Below is a small trained network, with its code and all its weights. Each question gives an input and a class and asks what happens when units are switched off, that is, made to give their printed mean instead of their output.

import numpy as np


def w(rows, s, z=0):
    codes = np.array(rows[::2]) - 128.0
    scale = np.full(codes.shape[1], s)
    scale[-1] = z or s
    return codes * scale


def norm(h):
    return h / np.sqrt((h * h).mean(-1, keepdims=True) + 1e-5)


def f(y):
    return y / 2 * (1 + np.tanh(0.7978845608 * (y + 0.044715 * y**3)))


def log_softmax(a):
    a = a - a.max(-1, keepdims=True)
    return a - np.log(np.exp(a).sum(-1, keepdims=True))


def net(x, mask):
    res = np.array(x, float).reshape(1, 3) / 4 @ E
    u = 0
    for l in range(2):
        y = f(norm(res) @ A[l][:, :-1].T + A[l][:, -1])
        res = res + np.where(mask[u : u + 6], y, B[l][:, -1]) @ B[l][:, :-1]
        u += 6
    return log_softmax(norm(res)[-1] @ U[:, :-1].T + U[:, -1])


A, B = {}, {}
E = w([
[78,130,137,108,68,160,105,202,150,40],'x0',
[203,50,63,149,118,137,143,145,115,137],'x1',
[102,110,171,232,122,53,212,73,183,254],'x2',
],0.0092)
A[0] = w([
[146,84,120,67,82,131,111,198,151,39,85],'L0N1',
[99,254,230,71,187,126,146,123,129,94,201],'L0N2',
[120,121,244,123,177,97,139,203,153,89,115],'L0N3',
[162,153,171,56,76,134,99,170,83,104,156],'L0N4',
[147,129,119,142,19,90,165,86,152,233,39],'L0N5',
[118,229,112,75,200,77,67,138,83,93,2],'L0N6',
],0.007,0.0026)
B[0] = w([
[151,44,103,237,178,2,70,116,174,87,249],'L0N1',
[137,186,146,9,46,177,154,163,162,119,255],'L0N2',
[33,137,99,180,29,123,186,84,119,157,162],'L0N3',
[204,159,114,195,166,92,114,52,203,118,216],'L0N4',
[137,112,119,137,218,30,205,101,154,119,215],'L0N5',
[127,82,182,123,237,243,136,77,217,95,201],'L0N6',
],0.0077,0.0067)
A[1] = w([
[108,78,104,157,104,75,62,191,107,49,90],'L1N1',
[80,112,83,200,98,123,162,59,144,121,186],'L1N2',
[164,107,105,102,176,183,176,139,1,162,1],'L1N3',
[84,101,112,75,183,194,80,141,144,124,80],'L1N4',
[112,176,129,158,105,119,89,115,191,97,110],'L1N5',
[187,89,97,149,182,113,78,198,117,109,88],'L1N6',
],0.0091,0.002)
B[1] = w([
[140,76,69,182,80,156,41,173,94,236,252],'L1N1',
[121,140,160,79,155,73,84,112,156,152,225],'L1N2',
[161,237,156,167,128,161,113,1,37,160,145],'L1N3',
[152,15,170,185,191,121,202,74,97,148,174],'L1N4',
[78,90,166,122,147,173,141,154,61,217,210],'L1N5',
[169,159,67,136,71,177,208,160,91,39,254],'L1N6',
],0.0093,0.0062)
U = w([
[73,208,177,65,34,140,153,162,160,141,146],'0',
[109,156,111,127,133,116,130,141,94,102,17],'1',
[214,161,105,138,151,135,152,39,59,130,92],'2',
[154,99,192,65,203,223,121,78,183,61,146],'3',
[112,119,137,86,121,95,113,141,53,98,2],'4',
[61,82,142,155,77,118,45,161,154,183,95],'5',
[219,61,38,178,98,148,78,166,129,74,199],'6',
[152,119,140,131,175,6,189,89,197,181,199],'7',
],0.014,0.0045)

Each question gives the input, the list of numbers given to net, and the class t.
The units are the neurons (one row each of A and B). Each row of codes is followed by its name. A weight is (code - 128) times the scale printed after its matrix; where a second scale follows, it is the last column's (A, B and U).
mask holds one flag per neuron, layer by layer. A switched-off neuron (its flag False) gives its mean, the last column of its row in B, instead of its output. The means were averaged over made-up inputs and are rounded, as every weight is.
A unit's drop is (log p(t) with every unit on - log p(t) with that unit switched off) / (log p(t) with every unit on - log p(t) with every unit switched off).
most important unit: the unit with the biggest drop
k most important neurons: the k neurons with the biggest drops, biggest first
k most important neurons of layer l: the k neurons of layer l with the biggest drops, biggest first
drop when u is switched off: that unit's drop, to one decimal
input [-3,0,-1], class 2: 2 most important neurons : L0N1, L1N3
input [6,-5,-3], class 5: 2 most important neurons : L0N1, L1N5
input [6,4,4], class 5: most important unit : L0N4
input [7,-6,-6], class 5: 2 most important neurons of layer 0 : L0N1, L0N3
input [8,-5,0], class 5: 2 most important neurons of layer 1 : L1N6, L1N5
input [-4,3,-4], class 2: 4 most important neurons : L0N1, L1N3, L1N1, L1N4
input [-2,-8,-1], class 3: 3 most important neurons : L0N6, L1N4, L1N1
input [-6,7,1], class 2: 4 most important neurons : L1N3, L0N1, L0N4, L0N3
input [-5,-7,3], class 0: 2 most important neurons : L0N2, L0N1
input [-6,2,-5], class 2: 2 most important neurons : L0N1, L1N3
input [-1,-7,0], class 0: 2 most important neurons : L0N2, L0N3
input [-3,0,-5], class 3: 2 most important neurons : L0N6, L1N1
input [8,-7,-5], class 5: 2 most important neurons : L0N1, L1N1
input [0,5,1], class 2: most important unit : L0N1
input [-7,8,-4], class 2: 2 most important neurons : L1N3, L0N1
input [-6,3,-1], class 2: drop when L1N3 is switched off : 0.1
input [-8,-4,-7], class 3: drop when L0N6 is switched off : 0.1
input [6,-8,8], class 0: drop when L0N1 is switched off : 0.2
input [-3,4,-1], class 2: drop when L1N3 is switched off : 0.6
input [-6,4,-5], class 2: most important unit : L1N3
